Below is a small trained network, with its code and all its weights. Each question gives an input and a target symbol and asks what happens when units are switched off, that is, made to give their printed mean instead of their output.

import numpy as np


def w(rows, s, z=0):
    codes = np.array(rows[::2]) - 128.0
    scale = np.full(codes.shape[1], s)
    scale[-1] = z or s
    return codes * scale


def norm(h):
    return h / np.sqrt((h * h).mean(-1, keepdims=True) + 1e-5)


def softmax(a):
    e = np.exp(a - a.max(-1, keepdims=True))
    return e / e.sum(-1, keepdims=True)


def log_softmax(a):
    a = a - a.max(-1, keepdims=True)
    return a - np.log(np.exp(a).sum(-1, keepdims=True))


def net(x, mask):
    ids = ['αβγδεζηθλμξπσφψω'.index(c) for c in x.split()]
    T = len(ids)
    res = E[ids] + P[:T]
    u = 0
    for l in range(3):
        r = norm(res)
        for j in range(2):
            rows = slice(3 * j, 3 * j + 3)
            q, k, v = (r @ M[l][rows].T for M in (Q, K, V))
            z = softmax(np.where(np.tri(T) > 0, q @ k.T / 3**0.5, -1e9)) @ v
            o = O[l][rows]
            res = res + np.where(mask[u + j], z, o[:, -1]) @ o[:, :-1]
        u += 2
    return log_softmax(norm(res)[-1] @ U[:, :-1].T + U[:, -1])


Q, K, V, O = {}, {}, {}, {}
E = w([
[135,90,116,68,139,103,147,160],'α',
[128,149,100,90,185,203,39,100],'β',
[237,216,2,124,215,46,78,111],'γ',
[115,104,175,67,192,77,186,85],'δ',
[142,150,107,166,99,112,135,168],'ε',
[93,102,122,89,135,165,119,81],'ζ',
[108,52,141,82,151,111,52,153],'η',
[99,135,106,107,113,112,191,141],'θ',
[138,140,123,118,130,154,121,129],'λ',
[101,164,146,88,80,116,73,115],'μ',
[105,103,100,106,123,173,139,151],'ξ',
[153,166,133,48,76,144,75,56],'π',
[99,111,81,141,130,135,133,137],'σ',
[197,127,187,160,171,106,130,79],'φ',
[208,124,18,130,160,142,176,80],'ψ',
[92,137,94,134,142,118,171,206],'ω',
],0.018)
P = w([
[169,141,20,111,208,3,158,79],'0',
[156,117,108,113,194,79,175,91],'1',
[165,124,119,132,179,98,193,121],'2',
[162,139,130,144,177,105,199,121],'3',
[161,141,143,144,179,112,196,124],'4',
[159,150,157,145,179,105,212,131],'5',
[155,154,164,145,177,102,208,117],'6',
[150,157,174,124,177,104,203,103],'7',
],0.0042)
Q[0] = w([
[150,136,122,59,137,107,108,133],'0.h0',
[7,195,124,152,99,157,126,98],'0.h0',
[218,157,147,186,97,124,104,100],'0.h0',
[42,175,131,183,67,153,81,121],'0.h1',
[112,126,128,163,164,166,191,120],'0.h1',
[66,148,107,126,155,176,153,117],'0.h1',
],0.011)
K[0] = w([
[77,137,125,108,151,192,171,133],'0.h0',
[167,181,93,135,101,116,29,140],'0.h0',
[148,138,23,108,127,103,192,86],'0.h0',
[164,154,62,154,123,85,76,131],'0.h1',
[255,157,109,192,156,150,173,133],'0.h1',
[168,193,112,168,180,235,111,80],'0.h1',
],0.0084)
V[0] = w([
[85,164,99,96,84,194,152,191],'0.h0',
[203,18,203,197,217,178,218,183],'0.h0',
[131,209,98,147,137,163,192,66],'0.h0',
[50,144,146,185,62,149,76,94],'0.h1',
[103,117,66,227,132,164,177,84],'0.h1',
[255,152,155,100,210,166,193,100],'0.h1',
],0.0052)
O[0] = w([
[149,175,149,111,66,183,105,152,131],'0.h0',
[178,172,101,164,133,75,83,64,140],'0.h0',
[214,177,118,234,136,200,198,170,130],'0.h0',
[207,146,104,94,181,103,151,123,3],'0.h1',
[141,20,178,168,132,113,104,214,119],'0.h1',
[54,138,255,88,161,152,137,141,212],'0.h1',
],0.007,0.0055)
Q[1] = w([
[173,58,111,88,78,118,33,106],'1.h0',
[38,59,72,118,180,113,172,171],'1.h0',
[184,84,152,190,121,153,32,156],'1.h0',
[100,198,190,135,158,89,140,63],'1.h1',
[62,194,254,74,113,84,242,184],'1.h1',
[79,193,177,198,66,235,99,92],'1.h1',
],0.0067)
K[1] = w([
[74,79,142,131,128,133,82,137],'1.h0',
[154,130,157,140,164,137,101,87],'1.h0',
[140,71,156,120,135,91,85,191],'1.h0',
[138,135,199,167,148,114,143,94],'1.h1',
[117,200,187,125,106,105,148,145],'1.h1',
[192,187,155,171,168,247,94,87],'1.h1',
],0.011)
V[1] = w([
[8,150,164,143,157,160,96,179],'1.h0',
[127,222,68,224,94,158,198,30],'1.h0',
[86,112,162,159,98,162,60,168],'1.h0',
[115,77,80,48,187,144,195,238],'1.h1',
[255,82,155,111,158,88,87,139],'1.h1',
[81,82,169,134,105,109,216,201],'1.h1',
],0.0045)
O[1] = w([
[103,148,97,156,72,137,159,177,186],'1.h0',
[239,102,98,170,101,253,173,98,64],'1.h0',
[134,75,53,78,109,209,204,198,104],'1.h0',
[110,77,157,8,78,115,65,107,255],'1.h1',
[25,170,105,119,209,17,184,104,58],'1.h1',
[72,148,147,93,179,124,44,43,211],'1.h1',
],0.0059,0.0044)
Q[2] = w([
[2,69,206,135,71,191,120,176],'2.h0',
[189,108,135,123,121,33,96,172],'2.h0',
[205,203,63,83,56,98,99,130],'2.h0',
[122,89,170,94,202,168,178,153],'2.h1',
[3,183,139,66,154,141,155,193],'2.h1',
[43,85,201,158,175,254,130,143],'2.h1',
],0.0068)
K[2] = w([
[134,184,48,84,132,159,80,10],'2.h0',
[27,5,113,112,141,82,172,190],'2.h0',
[75,2,112,164,55,133,22,172],'2.h0',
[99,94,127,208,132,233,114,159],'2.h1',
[32,222,192,187,160,156,23,193],'2.h1',
[106,185,223,118,232,239,137,98],'2.h1',
],0.006)
V[2] = w([
[62,8,98,152,119,125,206,182],'2.h0',
[90,196,232,111,65,151,210,140],'2.h0',
[52,117,138,67,151,65,84,126],'2.h0',
[161,155,91,89,221,94,66,69],'2.h1',
[99,171,66,90,146,242,65,125],'2.h1',
[213,253,109,205,128,180,110,127],'2.h1',
],0.0058)
O[2] = w([
[127,102,254,116,182,149,102,102,133],'2.h0',
[142,55,154,96,184,108,159,162,128],'2.h0',
[212,181,168,110,160,190,121,103,226],'2.h0',
[84,91,87,114,167,208,105,174,136],'2.h1',
[145,184,100,155,204,133,96,130,191],'2.h1',
[96,135,188,52,163,178,76,114,1],'2.h1',
],0.0069,0.0083)
U = w([
[55,107,118,88,144,49,45,102,176],'α',
[70,176,97,132,188,189,91,166,129],'β',
[187,180,34,132,176,78,87,114,34],'γ',
[86,147,143,173,214,80,202,87,174],'δ',
[82,173,248,149,110,182,111,132,96],'ε',
[187,116,112,81,168,129,169,163,81],'ζ',
[111,189,57,168,64,117,149,96,187],'η',
[185,65,165,112,78,192,47,177,9],'θ',
[129,110,48,120,131,124,209,151,171],'λ',
[182,106,156,131,53,112,211,80,3],'μ',
[164,200,156,134,120,77,81,198,96],'ξ',
[179,57,64,176,114,76,65,100,137],'π',
[59,116,169,169,51,112,94,103,221],'σ',
[106,84,138,104,83,163,182,167,132],'φ',
[175,81,104,157,158,185,123,27,100],'ψ',
[167,161,139,145,103,126,120,125,123],'ω',
],0.013,0.0049)

Each question gives the input, a string of symbols that net reads in full, and the target symbol t.
The units are the heads (3 rows each of Q, K, V and O). Each row of codes is followed by its name. A weight is (code - 128) times the scale printed after its matrix; where a second scale follows, it is the last column's (O and U).
mask holds one flag per head, layer by layer. A switched-off head (its flag False) gives its mean, the last column of its rows in O, instead of its output. The means were averaged over made-up inputs and are rounded, as every weight is.
A unit's drop is (log p(t) with every unit on - log p(t) with that unit switched off) / (log p(t) with every unit on - log p(t) with every unit switched off).
The circuit of an input: a set's keep is (log p(t) with only the set's units on - log p(t) with every unit switched off) / (log p(t) with every unit on - log p(t) with every unit switched off). Starting from all 6 units, units are removed one at a time, each time the one whose removal leaves the highest keep (on an exact tie, the one counted first), for as long as the keep stays at least 0.8.
circuit, biggest first: the units of the circuit, biggest drop first
most important unit: the unit with the biggest drop
heads that matter: for each layer, one digit per head in row order, 1 if its drop is at least 0.15 and else 0, layers parted by /
input ζ α ζ λ ω, target ε: heads that matter : 01 / 00 / 00
input ζ α φ α ζ, target δ: most important unit : 1.h1
input ζ ζ ε θ ζ δ ξ, target θ: circuit, biggest first : (1.h1; 0.h1)
input ζ α α γ ε, target η: heads that matter : 01 / 00 / 10
input α σ ψ θ, target σ: heads that matter : 01 / 00 / 10
input α η ε ξ, target α: heads that matter : 10 / 00 / 00
input η δ δ ξ, target α: heads that matter : 10 / 10 / 00
input γ θ α ξ, target η: heads that matter : 00 / 00 / 10
input π ξ π δ σ, target λ: circuit, biggest first : (0.h0; 2.h0)
input δ ξ ξ δ β φ ξ, target δ: circuit, biggest first : (1.h1; 0.h1)
input ξ δ ξ, target θ: heads that matter : 00 / 01 / 00
input γ ψ α γ ζ ξ, target η: heads that matter : 00 / 00 / 10
input ζ ζ α ω, target ξ: heads that matter : 11 / 01 / 11
input α α γ θ, target η: most important unit : 2.h0
input ζ σ ξ θ ζ, target ψ: heads that matter : 01 / 00 / 01
input ξ α α θ ω ζ ζ ω, target ξ: circuit, biggest first : (2.h1; 1.h1)
input η ζ γ ψ ξ ζ, target σ: circuit, biggest first : (0.h1; 2.h0)
input α φ π, target η: heads that matter : 01 / 01 / 10
input ζ α π ε ζ, target λ: circuit, biggest first : (2.h0; 1.h1)
input φ δ δ θ σ α ξ, target δ: circuit, biggest first : (0.h0; 1.h1)
input θ α α α δ α μ, target η: most important unit : 0.h1
input ζ φ σ, target δ: circuit, biggest first : (0.h1; 1.h1)
